What each symbol does to the states:
z943 z z883
z943 q z983
z943 i z337
z943 r z243
z943 p z976
z943 k z571
z505 z z786
z505 q z243
z505 i z361
z505 r z412
z505 p z81
z505 k z290
z337 z z673
z337 q z883
z337 i z508
z337 r z786
z337 p z983
z337 k z81
z890 z z249
z890 q z412
z890 i z978
z890 r z484
z890 p z736
z890 k z712
z578 z z822
z578 q z712
z578 i z500
z578 r z687
z578 p z126
z578 k z678
z454 z z887
z454 q z484
z454 i z727
z454 r z578
z454 p z822
z454 k z687
z568 z z337
z568 q z943
z568 i z470
z568 r z505
z568 p z786
z568 k z412
z585 z z653
z585 q z258
z585 i z976
z585 r z508
z585 p z28
z585 k z943
z625 z z978
z625 q z890
z625 i z126
z625 r z454
z625 p z887
z625 k z578
z88 z z716
z88 q z598
z88 i z409
z88 r z396
z88 p z405
z88 k z566
z317 z z500
z317 q z578
z317 i z486
z317 r z716
z317 p z321
z317 k z405
z405 z z330
z405 q z678
z405 i z598
z405 r z74
z405 p z486
z405 k z409
z976 z z117
z976 q z653
z976 i z983
z976 r z579
z976 p z258
z976 k z337
z736 z z571
z736 q z470
z736 i z412
z736 r z881
z736 p z568
z736 k z978
z74 z z486
z74 q z317
z74 i z247
z74 r z409
z74 p z715
z74 k z246
z687 z z126
z687 q z625
z687 i z321
z687 r z678
z687 p z727
z687 k z317
z712 z z881
z712 q z631
z712 i z822
z712 r z625
z712 p z978
z712 k z454
z983 z z375
z983 q z117
z983 i z883
z983 r z585
z983 p z653
z983 k z508
z246 z z598
z246 q z405
z246 i z88
z246 r z951
z246 p z247
z246 k z375
z396 z z405
z396 q z247
z396 i z246
z396 r z566
z396 p z74
z396 k z117
z566 z z74
z566 q z696
z566 i z951
z566 r z117
z566 p z409
z566 k z258
z258 z z246
z258 q z396
z258 i z653
z258 r z673
z258 p z951
z258 k z983
z500 z z484
z500 q z822
z500 i z454
z500 r z321
z500 p z712
z500 k z330
z786 z z983
z786 q z976
z786 i z943
z786 r z81
z786 p z585
z786 k z470
z881 z z568
z881 q z361
z881 i z290
z881 r z978
z881 p z505
z881 k z887
z696 z z317
z696 q z715
z696 i z74
z696 r z88
z696 p z716
z696 k z396
z598 z z687
z598 q z330
z598 i z716
z598 r z247
z598 p z678
z598 k z696
z822 z z290
z822 q z881
z822 i z484
z822 r z126
z822 p z631
z822 k z727
z673 z z951
z673 q z566
z673 i z28
z673 r z983
z673 p z375
z673 k z585
z508 z z28
z508 q z673
z508 i z579
z508 r z943
z508 p z883
z508 k z243
z978 z z505
z978 q z249
z978 i z631
z978 r z887
z978 p z412
z978 k z822
z887 z z412
z887 q z736
z887 i z890
z887 r z822
z887 p z290
z887 k z126
z243 z z976
z243 q z585
z243 i z786
z243 r z571
z243 p z579
z243 k z568
z412 z z81
z412 q z571
z412 i z249
z412 r z290
z412 p z470
z412 k z631
z571 z z579
z571 q z508
z571 i z81
z571 r z568
z571 p z337
z571 k z505
z678 z z727
z678 q z454
z678 i z330
z678 r z317
z678 p z500
z678 k z716
z249 z z243
z249 q z81
z249 i z505
z249 r z736
z249 p z571
z249 k z881
z361 z z943
z361 q z786
z361 i z568
z361 r z249
z361 p z243
z361 k z736
z247 z z678
z247 q z486
z247 i z405
z247 r z696
z247 p z317
z247 k z88
z951 z z247
z951 q z74
z951 i z396
z951 r z375
z951 p z696
z951 k z653
z28 z z396
z28 q z951
z28 i z258
z28 r z883
z28 p z566
z28 k z976
z727 z z890
z727 q z887
z727 i z625
z727 r z500
z727 p z484
z727 k z321
z653 z z88
z653 q z246
z653 i z117
z653 r z28
z653 p z396
z653 k z883
z486 z z454
z486 q z500
z486 i z678
z486 r z715
z486 p z578
z486 k z598
z330 z z625
z330 q z727
z330 i z687
z330 r z486
z330 p z454
z330 k z715
z126 z z631
z126 q z978
z126 i z712
z126 r z727
z126 p z890
z126 k z500
z579 z z258
z579 q z28
z579 i z585
z579 r z337
z579 p z673
z579 k z786
z470 z z508
z470 q z337
z470 i z571
z470 r z361
z470 p z943
z470 k z249
z375 z z696
z375 q z409
z375 i z566
z375 r z653
z375 p z88
z375 k z28
z81 z z585
z81 q z579
z81 i z243
z81 r z470
z81 p z508
z81 k z361
z290 z z470
z290 q z568
z290 i z736
z290 r z631
z290 p z361
z290 k z890
z716 z z321
z716 q z687
z716 i z715
z716 r z405
z716 p z330
z716 k z74
z631 z z361
z631 q z505
z631 i z881
z631 r z890
z631 p z249
z631 k z484
z484 z z736
z484 q z290
z484 i z887
z484 r z712
z484 p z881
z484 k z625
z321 z z712
z321 q z126
z321 i z578
z321 r z330
z321 p z625
z321 k z486
z117 z z409
z117 q z88
z117 i z375
z117 r z258
z117 p z246
z117 k z673
z409 z z715
z409 q z716
z409 i z696
z409 r z246
z409 p z598
z409 k z951
z715 z z578
z715 q z321
z715 i z317
z715 r z598
z715 p z687
z715 k z247
z883 z z566
z883 q z375
z883 i z673
z883 r z976
z883 p z117
z883 k z579

The rows follow the links: the fewer symbols apart two states are, the more alike their rows tend to be.

Each row is also shifted at random along 4 hidden directions that mean nothing.

Rows with their states:
[  53,  -39,   29,   42,  -43,  -41,   35,  -37,   28,   19,   50,    8,   22,   52,  -31,   -4,  -74,   -4,  -43,    6,    2,  -11,  -34,  -27,  -69,   59,  -27,  100,  -33,  -42,   13,  -68,  -32, -100,   12,   26,  -30,   -1,  -26,  -54,  -66,  -54,   55] | z890
[  17,  -47,   -9,   38,  -38,  -30,  -38,   17,   16,  -51,   95,  -99,   32,   17,   15,  -62,  -58,   27,  -49,    2,   53,  -14,    8,  -10,   17,    0,  -60,   13,  -38,   28,  -23,   -2,  -38,  -31,   49,  -56,    7,  -61,   22,   -7,    5,  -11,  -55] | z571
[-101,   -2,  -25,  -12,  -17,  -34,  -27,   32,  -40,  -59,   47, -104,   22,   39,   24,  -45,  -14,   65,  -36,   18,   36,  -61,   19,   -2,   13,  -20,  -13,  -49,  -28,   55,  -55,   -6,    1,   29,   52,  -43,  -14,  -57,    5,   25,   58,   58,  -96] | z337
[ -19,  -43,    5,   53,  -52,  -34,  -26,   26,   20,  -34,   86,  -71,   58,   50,  -13,  -50,  -76,   40,  -49,   33,   36,  -52,   22,    3,   -6,   29,  -57,   53,  -30,    6,  -10,  -47,  -36,  -61,   38,  -45,    9,  -41,  -14,  -25,   -9,   32,  -25] | z505
[-149,   41,   -3,   15,   62,  100,  -71,   57,   -1,   32,  -97,   61,    4,  -52,    1,   31,   81,  -17,   76,  -16,  -42,   -3,   97,   41,   78,  -12,   43,  -57,   75,   25,   30,    2,   40,   92,  -52,   -9,  119,   37,  -12,   24,   69,  107,   -7] | z409
[  24,   24,   13,   53,   59,  104,  -49,   12,   22,   72,  -92,   97,   -5,  -21,  -23,   50,   57,  -45,   67,  -39,  -60,    9,   77,   11,   10,   40,   49,    7,   58,  -12,   50,  -61,   31,   49,  -67,   38,  129,   53,  -31,  -20,   11,   44,   56] | z716
[  12,    3,  -35,  -15,   15,  -13,  -34,   17,  -44,  -58,   34,  -97,  -11,   13,   41,  -35,   17,   38,  -16,  -14,   31,  -17,    9,  -20,   17,  -38,    5,  -74,  -27,   53,  -51,   14,    7,   63,   39,  -23,    2,  -59,   27,   34,   60,   18,  -94] | z976
[ 132,   40,   -1,  -36,   57,   35,   29,  -39,  -21,   43,  -82,   69,  -57,   -9,    6,   59,   66,  -41,   42,  -40,  -49,   39,  -28,  -23,  -27,    3,   70,  -34,   15,  -21,    7,   -3,   34,   51,  -43,   73,    0,   42,   -3,    7,   -4,  -39,   40] | z405
[  -3,  -32,   11,   53,  -46,  -45,  -10,   20,    4,  -25,   71,  -63,   63,   97,  -25,  -39,  -77,   60,  -58,   40,   22,  -87,   23,  -14,  -44,   51,  -33,   65,  -35,    0,  -21,  -99,  -17,  -61,   40,  -22,    4,  -36,  -45,  -36,   -9,   57,  -17] | z249
[ 110,    6,   38,   26,  -48,   11,    4,   40,   58,   43,  -22,   95,   69,  -17,  -64,    9,  -41,   -2,   20,   81,  -27,  -45,   45,   78,   34,   35,  -32,  104,   59,  -53,   59,   -9,   -8,  -80,  -42,  -39,   15,   65,  -58,  -30,  -45,   86,   97] | z727
[  -6,  -26,   38,   46,  -38,    0,   17,  -12,   52,   44,   10,   59,   30,    0,  -44,   11,  -53,  -26,   -9,   17,  -11,    7,    0,   12,  -21,   50,  -30,  100,    6,  -49,   43,  -35,  -26,  -89,  -23,    6,    6,   31,  -22,  -45,  -67,  -26,   80] | z712
[  -6,   -2,   32,   41,   10,   51,    4,  -10,   49,   67,  -52,  109,    4,  -31,  -36,   42,    3,  -56,   34,  -11,  -43,   34,   18,   16,   -6,   40,    8,   67,   41,  -45,   63,  -28,    0,  -38,  -55,   29,   52,   61,  -24,  -36,  -48,  -14,   92] | z321
[ 109,   59,    5,  -12,   38,   51,  -10,   23,  -11,   44,  -96,   92,    2,   -6,  -29,   48,   60,   -5,   63,   21,  -58,  -38,   49,   37,   17,    8,   56,  -13,   58,  -20,   28,  -28,   45,   47,  -53,   22,   48,   66,  -49,    3,   21,   95,   50] | z598
[ 153,   44,   17,  -28,   -3,   15,   29,   13,   13,   48,  -74,  112,   15,  -18,  -42,   40,   21,  -11,   46,   51,  -48,  -25,   12,   57,   17,    9,   25,   33,   60,  -46,   39,   10,   26,  -16,  -54,    4,  -17,   76,  -47,   -5,  -23,   63,   91] | z678
[  16,  -24,   37,   47,   -8,    9,   33,  -45,   38,   59,  -10,   66,    2,   32,  -36,   33,  -34,  -41,  -10,  -23,  -27,   20,  -25,  -31,  -73,   71,    4,   93,   -5,  -55,   36,  -81,  -13,  -73,  -26,   58,   16,   31,  -26,  -58,  -72,  -67,   87] | z625
[ -97,  -46,    4,   38,  -52,  -38,  -21,   24,   26,  -38,   87,  -71,   43,    7,    3,  -53,  -71,   24,  -47,   23,   51,   -9,    7,    5,   17,    4,  -72,   39,  -29,   17,  -11,   12,  -44,  -58,   44,  -59,  -11,  -47,   17,  -11,   -9,   -6,  -36] | z361
[  21,   36,   13,  -27,   35,   29,   39,  -31,   -4,   58,  -83,   98,  -34,  -13,  -18,   61,   44,  -41,   41,  -13,  -54,   22,  -19,    0,  -31,   12,   58,    4,   30,  -39,   24,  -11,   31,   14,  -50,   63,   -6,   60,  -23,   -8,  -19,  -17,   70] | z317
[  -3,  -58,   27,   96,  -39,   -7,  -28,    6,   37,    6,   75,  -31,   50,   59,  -30,  -29,  -81,    9,  -49,   -1,   16,  -30,   27,  -27,  -44,   71,  -46,   92,  -30,  -15,   15,  -97,  -36,  -79,   17,  -10,   50,  -28,  -27,  -58,  -32,   -7,   17] | z290
[  95,   28,  -38,  -34,   63,   18,  -11,  -17,  -61,  -21,  -28,  -46,  -55,   19,   46,   16,   69,   12,   14,  -56,  -10,    4,   -9,  -50,  -23,  -25,   63, -102,  -22,   39,  -44,  -13,   36,  100,   13,   44,   14,  -29,   22,   31,   57,  -10,  -61] | z117
[   6,   70,   -6,  -65,   42,   30,   16,   16,  -36,   23, -100,   69,  -19,  -13,   -7,   40,   77,    6,   55,   26,  -46,  -29,   21,   37,   28,  -30,   63,  -58,   51,   -4,    1,   18,   57,   68,  -44,   20,   -7,   53,  -32,   32,   37,   83,   17] | z74

The symbols that take the first to the second take the third to the fourth, perhaps in another order. What is the fourth?
Answers are names.
A [ -27,  -12,   34,   16,  -18,   24,   26,  -17,   55,   56,  -30,  106,    4,  -52,  -33,   31,  -15,  -60,   24,    4,  -27,   58,  -10,   29,    7,   23,  -19,   77,   34,  -50,   59,   28,  -18,  -65,  -44,   11,    3,   58,   -1,  -27,  -67,  -48,   90]
B [  25,  -46,    7,   23,  -48,  -62,   13,  -12,   10,  -36,   95,  -76,   24,   40,    2,  -44,  -72,   28,  -60,   14,   46,  -15,  -30,  -22,  -29,   16,  -51,   44,  -52,    1,  -23,  -19,  -42,  -68,   51,  -25,  -42,  -47,    8,  -21,  -27,  -43,  -22]
C [ -30,  -21,   38,   51,  -26,    7,   12,   -7,   46,   49,   -6,   70,   33,   12,  -46,   17,  -43,  -22,   -6,   13,  -20,   -4,    7,    9,  -30,   58,  -20,  102,   17,  -49,   44,  -60,  -15,  -80,  -30,   16,   26,   39,  -39,  -50,  -60,   -9,   81]
D z571

A [  98,   37,  -28,  -27,   60,   40,  -24,   -2,  -39,   -5,  -55,   -8,  -44,  -17,   33,   18,   74,   -8,   41,  -41,  -22,   15,   12,  -18,   12,  -30,   53,  -88,   10,   31,  -17,   14,   36,   99,  -12,   26,   32,   -1,   17,   33,   53,   10,  -34]
B [  87,   29,  -34,  -58,   42,   20,   -7,   -6,  -29,  -21,  -41,  -13,  -57,  -63,   48,    9,   69,  -16,   35,  -35,    2,   53,  -18,   -2,   40,  -64,   33,  -99,   10,   31,  -15,   92,   22,   89,   -5,    6,  -11,   -7,   46,   54,   38,  -29,  -42]
C [  51,   48,   -7,  -55,   27,   37,    4,   19,    5,   24,  -83,   84,  -20,  -85,    0,   35,   65,  -28,   68,   22,  -34,   29,   16,   65,   73,  -52,   24,  -40,   63,   -7,   36,   95,   26,   48,  -52,  -16,   -1,   58,    6,   36,   13,   38,   30]
D z74

A [-110,   -6,  -34,  -20,   12,  -10,  -32,   25,  -28,  -57,   29,  -89,  -16,  -27,   50,  -40,   21,   21,  -12,  -18,   42,   14,    7,   -8,   49,  -55,  -15,  -83,  -18,   63,  -40,   62,   -3,   60,   37,  -36,   -1,  -57,   52,   43,   56,    0,  -98]
B [  17,    0,  -20,    9,   66,   81,  -57,    0,   17,    6,  -46,   16,  -56, -110,   50,   13,   75,  -64,   55,  -81,   -8,  106,   26,    1,   73,  -45,   12,  -76,   29,   34,   23,   84,    4,   91,  -34,   -6,   87,    0,   71,   41,   33,  -54,  -23]
C [  15,   10,   35,   -2,  -27,   -4,   39,   -3,   38,   49,  -31,   96,   25,  -15,  -48,   27,  -23,  -22,   11,   45,  -30,   -3,   -8,   37,   -4,   27,   -7,   79,   33,  -55,   43,    0,   -7,  -71,  -36,    4,  -28,   63,  -40,  -26,  -62,    9,   94]
D z881

A [ -75,   -1,   36,    5,  -37,  -23,   49,  -14,   23,   41,  -12,   72,   27,   30,  -50,   19,  -39,   -3,   -7,   48,  -21,  -27,  -17,   18,  -34,   39,   -8,   84,   11,  -55,   29,  -37,   -6,  -80,  -23,   15,  -38,   45,  -47,  -41,  -56,    6,   77]
B [  19,   32,   16,  -37,   28,   18,   55,  -47,   -2,   59,  -79,  101,  -44,  -14,  -16,   60,   41,  -44,   34,  -13,  -46,   33,  -37,   -5,  -35,   10,   53,    9,   22,  -46,   26,   -3,   26,    1,  -42,   69,  -22,   58,  -16,   -9,  -35,  -42,   75]
C [-137,    1,  -21,    1,  -29,  -42,  -30,   52,  -33,  -59,   55, -100,   51,   58,    5,  -54,  -29,   84,  -36,   53,   41,  -92,   42,   14,   19,  -12,  -22,  -30,  -18,   46,  -46,  -26,    6,   11,   50,  -60,  -13,  -52,  -16,   17,   54,  110,  -92]
D z736

A [ -40,  -51,   14,   51,  -36,  -41,   15,  -33,   12,  -13,   85,  -60,   18,   66,   -5,  -30,  -73,    9,  -67,  -17,   33,   -7,  -34,  -52,  -70,   49,  -34,   64,  -61,  -10,  -14,  -70,  -37,  -73,   41,   16,  -13,  -46,    1,  -42,  -41,  -68,   -8]
B [  64,  -42,  -17,   38,  -34,  -24,  -51,   34,   13,  -63,   91, -103,   38,    2,   24,  -64,  -48,   34,  -38,   12,   54,  -17,   26,    4,   39,  -15,  -65,   -4,  -27,   41,  -21,   18,  -36,  -12,   49,  -74,   14,  -65,   29,    8,   21,   18,  -68]
C [ -48,   21,  -32,  -39,   50,   33,  -24,    6,  -24,  -18,  -35,  -14,  -47,  -66,   51,    6,   73,  -21,   36,  -44,    3,   54,    5,    0,   57,  -64,   23, -100,   14,   42,  -13,   79,   16,   95,   -6,   -2,   19,  -14,   51,   54,   51,  -17,  -58]
D z74

A [ -33,  -41,  -10,   42,  -30,  -28,  -34,   22,    4,  -44,   88,  -99,   30,   33,   12,  -54,  -56,   34,  -48,    2,   49,  -26,   14,  -17,    1,    9,  -46,   11,  -40,   31,  -22,  -23,  -31,  -24,   49,  -43,   11,  -61,   14,   -8,   10,    5,  -59]
B [ -62,  -15,  -21,   34,  -16,  -18,  -49,   43,  -25,  -53,   65, -106,   46,   68,    8,  -54,  -29,   67,  -38,   21,   34,  -81,   46,  -11,    3,    8,  -19,  -18,  -29,   44,  -41,  -57,   -6,   13,   51,  -44,   31,  -57,  -15,    0,   50,   81,  -82]
C [ -86,  -38,   30,   50,  -61,  -21,   -5,   23,   53,    8,   48,   18,   63,    4,  -36,  -29,  -78,    3,  -29,   46,   19,  -21,   19,   31,   13,   34,  -64,  101,    8,  -25,   33,  -15,  -37, -101,    3,  -47,    4,    7,  -23,  -35,  -50,   18,   40]
D z290

A [ -61,   19,   29,  -19,    3,   16,   44,  -22,   20,   60,  -63,  112,  -12,  -32,  -30,   48,   19,  -45,   32,    7,  -40,   32,  -21,   21,   -8,   14,   19,   39,   38,  -48,   44,   13,   10,  -32,  -51,   33,  -14,   68,  -19,  -19,  -43,  -24,   84]
B [  50,  -28,   36,   54,  -20,   -6,   24,  -33,   39,   49,   15,   51,   22,   40,  -41,   20,  -52,  -25,  -17,   -4,  -20,   -3,  -12,  -21,  -69,   73,   -9,  102,  -10,  -55,   32,  -88,  -18,  -86,  -19,   35,   16,   26,  -36,  -58,  -65,  -43,   78]
C [-139,  -58,   -1,   48,  -23,  -29,  -22,   -6,    6,  -38,   89,  -93,   14,   28,   21,  -48,  -56,   16,  -56,  -27,   49,    8,   -9,  -43,  -19,   13,  -48,   16,  -53,   28,  -22,  -21,  -36,  -35,   50,  -23,   10,  -64,   32,  -12,   -2,  -50,  -59]
D z579

A [-109,   39,   -4,  -15,   57,   70,  -20,   15,   -5,   38,  -96,   75,  -35,  -61,    9,   44,   77,  -39,   68,  -27,  -37,   36,   37,   24,   46,  -22,   45,  -51,   55,    5,   26,   38,   30,   73,  -52,   17,   59,   43,   11,   22,   33,   22,   13]
B [   9,   37,  -23,  -39,   72,   37,    7,  -39,  -48,   16,  -67,   14,  -71,   -6,   34,   44,   85,  -25,   33,  -67,  -30,   37,  -17,  -43,  -25,  -22,   73,  -87,   -4,   17,  -22,   -2,   42,   99,  -20,   70,   17,    8,   20,   30,   38,  -36,  -21]
C [ -51,  -11,   31,   22,  -46,  -47,   47,  -17,    7,   24,   23,   23,   45,   82,  -53,    2,  -62,   24,  -36,   43,   -9,  -63,  -16,   -9,  -74,   62,   -7,   93,  -15,  -46,    6,  -95,   -5,  -91,    7,   24,  -36,   16,  -59,  -48,  -48,   17,   51]
D z126

A [-110,   39,   14,  -63,   20,   23,   46,  -17,    7,   44,  -90,  111,  -37,  -75,   -7,   52,   57,  -49,   52,    3,  -32,   55,  -25,   40,   33,  -34,   31,  -21,   51,  -26,   35,   82,   22,   14,  -53,   21,  -35,   68,    9,   22,  -18,  -24,   55]
B [  17,   44,   31,  -47,  -26,  -22,   70,   -5,    1,   46,  -60,  105,   19,   23,  -58,   45,   -3,   10,   18,   75,  -41,  -49,  -20,   45,  -26,   19,   23,   54,   39,  -61,   23,  -15,   23,  -53,  -39,   22,  -70,   79,  -66,  -18,  -39,   54,   91]
C [  10,   59,  -23,  -85,   56,   11,   37,  -30,  -55,    8,  -78,   28,  -67,  -18,   27,   41,   84,   -9,   39,  -24,  -32,   23,  -36,  -16,   -8,  -42,   73,  -91,    9,    8,  -25,   38,   46,   87,  -19,   56,  -39,   24,   10,   41,   33,  -15,  -16]
D z716

A [ -16,   16,  -37,  -22,   56,    1,  -15,  -23,  -67,  -36,    5,  -87,  -53,   48,   51,   -4,   51,   23,  -14,  -66,    9,   -3,  -15,  -72,  -42,  -20,   54, -103,  -47,   49,  -61,  -34,   29,   94,   32,   44,    6,  -55,   26,   29,   59,  -27,  -89]
B [ -27,  -10,  -35,   25,   34,   36,  -71,   32,  -18,  -40,   15,  -78,   -8,  -20,   45,  -27,   30,    8,    8,  -45,   23,    9,   47,  -14,   48,  -29,   -2,  -78,   -2,   63,  -23,   11,    0,   81,   24,  -29,   73,  -52,   39,   31,   67,   23,  -87]
C [ -55,  -52,   27,   50,  -54,  -30,    4,    0,   46,   -2,   71,  -14,   43,   14,  -22,  -25,  -80,    0,  -42,   22,   27,    1,   -9,    2,  -14,   36,  -63,   87,  -17,  -19,   18,  -21,  -46,  -95,   18,  -29,   -4,  -13,   -4,  -36,  -48,  -28,   23]
D z631

A [  38,   15,   29,  -21,  -17,   -7,   56,  -25,   21,   51,  -48,  104,   -1,  -15,  -40,   41,   -3,  -25,   18,   29,  -38,    8,  -30,   28,  -16,   21,    9,   59,   29,  -54,   37,    5,    5,  -53,  -40,   29,  -42,   64,  -33,  -22,  -57,  -12,   93]
B [ -66,  -32,   24,   30,  -68,  -48,    5,   20,   25,  -16,   65,  -22,   62,   40,  -33,  -34,  -80,   35,  -40,   57,   28,  -51,    8,   21,   -9,   29,  -57,   78,  -15,  -14,    6,  -28,  -33,  -91,   26,  -46,  -28,  -13,  -26,  -31,  -33,   32,   14]
C [ -42,  -12,  -35,   -8,   26,    6,  -43,   11,  -25,  -51,   29,  -86,  -30,  -29,   52,  -35,   25,    9,   -5,  -41,   36,   34,    5,  -17,   40,  -53,   -7,  -83,  -19,   60,  -35,   51,   -6,   70,   29,  -27,   14,  -57,   59,   43,   52,  -17,  -91]
D z696

A [   2,   -7,  -20,    6,  -28,  -52,  -19,   27,  -41,  -56,   67, -110,   38,   88,    7,  -47,  -36,   81,  -50,   35,   34,  -96,   15,  -17,  -24,    6,  -12,  -16,  -44,   35,  -55,  -57,   -2,    0,   61,  -28,  -25,  -60,  -21,    3,   41,   71,  -74]
B [  79,    1,  -33,  -16,  -10,  -40,  -18,   29,  -42,  -68,   56, -109,   18,   45,   25,  -46,   -9,   64,  -36,   19,   39,  -58,    7,  -11,    6,  -23,  -10,  -52,  -35,   46,  -54,   -4,    1,   38,   51,  -37,  -26,  -59,    4,   24,   52,   51,  -87]
C [  -3,  -12,   36,    0,  -50,  -42,   60,  -22,   22,   31,   14,   47,   28,   39,  -49,   13,  -56,    5,  -24,   49,   -8,  -26,  -34,   11,  -48,   41,  -16,   91,   -5,  -54,   22,  -37,  -15,  -96,   -6,   12,  -62,   32,  -41,  -40,  -63,   -7,   73]
D z978

A [  70,   52,   -1,  -29,   41,   50,   -5,   12,   -5,   33,  -89,   78,  -22,  -48,   -6,   40,   66,  -26,   62,    0,  -42,   14,   24,   32,   32,  -18,   47,  -35,   52,  -10,   22,   33,   36,   59,  -52,   16,   28,   51,  -10,   18,   21,   40,   31]
B [  70,   13,   27,   29,   19,   42,   18,  -19,   21,   68,  -62,  103,   -1,    8,  -43,   52,   12,  -37,   31,  -11,  -55,    1,   13,   -4,  -38,   54,   36,   58,   29,  -49,   46,  -66,   14,  -23,  -55,   57,   42,   59,  -45,  -41,  -39,   -2,   90]
C [ -92,  -36,   37,   59,  -24,   -7,   20,  -28,   38,   38,   22,   38,   26,   44,  -39,   13,  -56,  -18,  -30,   -7,   -7,   -5,  -10,  -24,  -61,   67,  -16,  100,  -17,  -42,   25,  -86,  -20,  -86,   -6,   34,   14,   12,  -31,  -61,  -61,  -36,   61]
D z249

A [   3,   29,   -7,  -32,   40,   61,  -12,    7,   13,   27,  -79,   74,  -41, -101,   18,   38,   71,  -52,   66,  -25,  -31,   75,   12,   37,   69,  -46,   24,  -49,   52,    4,   36,   93,   20,   57,  -52,    3,   30,   43,   33,   31,   12,  -14,   20]
B [ -27,   13,   19,  -10,   19,   38,   28,  -26,   26,   59,  -71,  109,  -28,  -54,  -18,   51,   26,  -61,   44,  -13,  -41,   58,  -14,   13,    1,    6,   20,   25,   40,  -44,   45,   26,    7,  -11,  -52,   39,    7,   65,   -3,   -9,  -43,  -46,   81]
C [  22,  -26,   14,    0,  -70,  -81,   39,   -5,    5,  -27,   77,  -43,   44,   51,  -22,  -35,  -77,   43,  -59,   59,   34,  -46,  -38,    3,  -34,   17,  -49,   63,  -39,  -17,  -17,  -16,  -29,  -92,   39,  -28,  -81,  -24,  -17,  -25,  -39,   -3,    8]
D z81

A [ -32,   15,   36,   -5,  -22,  -31,   68,  -29,   -4,   49,  -23,   72,   20,   77,  -56,   37,  -33,   13,  -12,   43,  -33,  -57,  -26,   -8,  -84,   60,   26,   82,    1,  -60,   11,  -92,   15,  -72,  -18,   52,  -47,   50,  -72,  -46,  -52,   22,   82]
B [   3,  -27,    6,   26,  -54,  -59,    3,   15,   -3,  -36,   82,  -70,   51,   71,  -14,  -48,  -73,   56,  -58,   44,   35,  -74,    1,   -6,  -30,   29,  -41,   48,  -40,    6,  -27,  -51,  -27,  -61,   47,  -28,  -33,  -41,  -23,  -26,   -9,   32,  -26]
C [ -72,  -51,   30,   75,  -44,   -8,  -14,    7,   47,   14,   55,   -6,   53,   35,  -37,  -22,  -78,    5,  -35,   17,   13,  -24,   24,   -2,  -23,   60,  -51,  103,  -11,  -23,   22,  -68,  -37,  -87,   10,  -23,   33,   -8,  -24,  -51,  -43,   -1,   33]
D z943

